Below are the code and all the weights of a small trained network. Each question names an input and a class and asks about switching units off, where a switched-off unit gives its printed mean instead of its output.

import numpy as np


def w(rows, s, z=0):
    codes = np.array(rows[::2]) - 128.0
    scale = np.full(codes.shape[1], s)
    scale[-1] = z or s
    return codes * scale


def norm(h):
    return h / np.sqrt((h * h).mean(-1, keepdims=True) + 1e-5)


def f(y):
    return np.maximum(y, 0)


def log_softmax(a):
    a = a - a.max(-1, keepdims=True)
    return a - np.log(np.exp(a).sum(-1, keepdims=True))


def net(x, mask):
    res = np.array(x, float).reshape(1, 8) / 4 @ E
    u = 0
    for l in range(3):
        y = f(norm(res) @ A[l][:, :-1].T + A[l][:, -1])
        res = res + np.where(mask[u : u + 7], y, B[l][:, -1]) @ B[l][:, :-1]
        u += 7
    return log_softmax(norm(res)[-1] @ U[:, :-1].T + U[:, -1])


A, B = {}, {}
E = w([
[40,89,89],'x0',
[107,210,97],'x1',
[22,44,217],'x2',
[89,167,198],'x3',
[1,166,113],'x4',
[40,191,58],'x5',
[110,183,105],'x6',
[140,215,125],'x7',
],0.003)
A[0] = w([
[201,193,118,218],'0.n0',
[135,182,136,80],'0.n1',
[48,174,167,246],'0.n2',
[141,69,121,50],'0.n3',
[253,73,194,134],'0.n4',
[92,161,101,237],'0.n5',
[42,177,88,248],'0.n6',
],0.0052,0.0014)
B[0] = w([
[115,254,67,206],'0.n0',
[127,71,163,147],'0.n1',
[173,92,104,215],'0.n2',
[116,112,123,159],'0.n3',
[108,137,101,254],'0.n4',
[248,48,127,187],'0.n5',
[206,176,142,224],'0.n6',
],0.006,0.0034)
A[1] = w([
[100,1,66,126],'1.n0',
[51,121,120,122],'1.n1',
[44,164,131,159],'1.n2',
[153,78,176,155],'1.n3',
[45,106,142,110],'1.n4',
[20,189,82,254],'1.n5',
[65,211,159,99],'1.n6',
],0.0055,0.0024)
B[1] = w([
[220,65,120,255],'1.n0',
[188,156,133,152],'1.n1',
[203,208,164,151],'1.n2',
[83,209,165,211],'1.n3',
[253,133,146,165],'1.n4',
[246,114,145,203],'1.n5',
[99,5,118,156],'1.n6',
],0.0043,0.003)
A[2] = w([
[116,10,52,240],'2.n0',
[127,149,205,105],'2.n1',
[150,170,254,253],'2.n2',
[163,118,109,236],'2.n3',
[113,143,125,2],'2.n4',
[152,97,216,175],'2.n5',
[129,147,198,64],'2.n6',
],0.0095,0.0016)
B[2] = w([
[123,183,247,235],'2.n0',
[49,136,22,177],'2.n1',
[147,89,3,253],'2.n2',
[140,186,181,231],'2.n3',
[147,117,62,128],'2.n4',
[179,55,74,238],'2.n5',
[82,122,61,168],'2.n6',
],0.0053,0.005)
U = w([
[82,101,84,137],'0',
[192,241,96,176],'1',
[80,119,107,98],'2',
[98,142,163,103],'3',
[139,110,205,124],'4',
[118,96,174,108],'5',
[2,199,170,10],'6',
],0.015,0.013)

Each question gives the input, the list of numbers given to net, and the class t.
The units are the neurons (one row each of A and B). Each row of codes is followed by its name. A weight is (code - 128) times the scale printed after its matrix; where a second scale follows, it is the last column's (A, B and U).
mask holds one flag per neuron, layer by layer. A switched-off neuron (its flag False) gives its mean, the last column of its row in B, instead of its output. The means were averaged over made-up inputs and are rounded, as every weight is.
A unit's drop is (log p(t) with every unit on - log p(t) with that unit switched off) / (log p(t) with every unit on - log p(t) with every unit switched off).
The circuit of an input: a set's keep is (log p(t) with only the set's units on - log p(t) with every unit switched off) / (log p(t) with every unit on - log p(t) with every unit switched off). Starting from the 12 units with the biggest drops (on a tie, the unit counted first), units are removed one at a time, each time the one whose removal leaves the highest keep (on an exact tie, the one counted first), for as long as the keep stays at least 0.8.
units of the circuit, in order: the units of the circuit, biggest drop first
top k neurons: the k neurons with the biggest drops, biggest first
top k neurons in layer l: the k neurons of layer l with the biggest drops, biggest first
drop when u is switched off: that unit's drop, to one decimal
input [7,-6,-1,8,-5,6,8,-5], class 5: units of the circuit, in order	0.n0, 2.n2
input [0,-3,5,3,-1,-4,-3,-3], class 0: units of the circuit, in order	1.n3, 2.n2, 2.n1
input [7,3,6,-5,-7,0,3,-7], class 4: units of the circuit, in order	2.n0
input [5,-5,-3,-2,7,0,-2,0], class 4: units of the circuit, in order	0.n0, 2.n0
input [8,-4,-4,-6,-1,-6,1,-7], class 4: top 2 neurons	2.n0, 2.n2
input [-5,-3,8,-2,-2,3,4,-1], class 0: units of the circuit, in order	1.n3, 2.n1
input [3,-3,3,1,8,3,-3,8], class 1: top 2 neurons in layer 1	1.n2, 1.n5
input [-6,1,7,-2,-2,-1,5,8], class 2: top 2 neurons in layer 1	1.n6, 1.n0
input [4,2,5,8,5,5,-8,7], class 1: top 2 neurons in layer 0	0.n2, 0.n6
input [8,3,5,1,7,3,-6,2], class 1: drop when 0.n6 is switched off	0.3
input [0,-1,7,-1,4,2,4,-4], class 1: drop when 0.n5 is switched off	-0.1
input [-3,5,8,8,-6,-2,6,0], class 0: drop when 2.n6 is switched off	0.0
input [6,-2,0,0,6,1,6,-6], class 4: drop when 2.n2 is switched off	0.1
input [4,-5,2,-7,5,1,-8,6], class 4: top neuron	2.n0
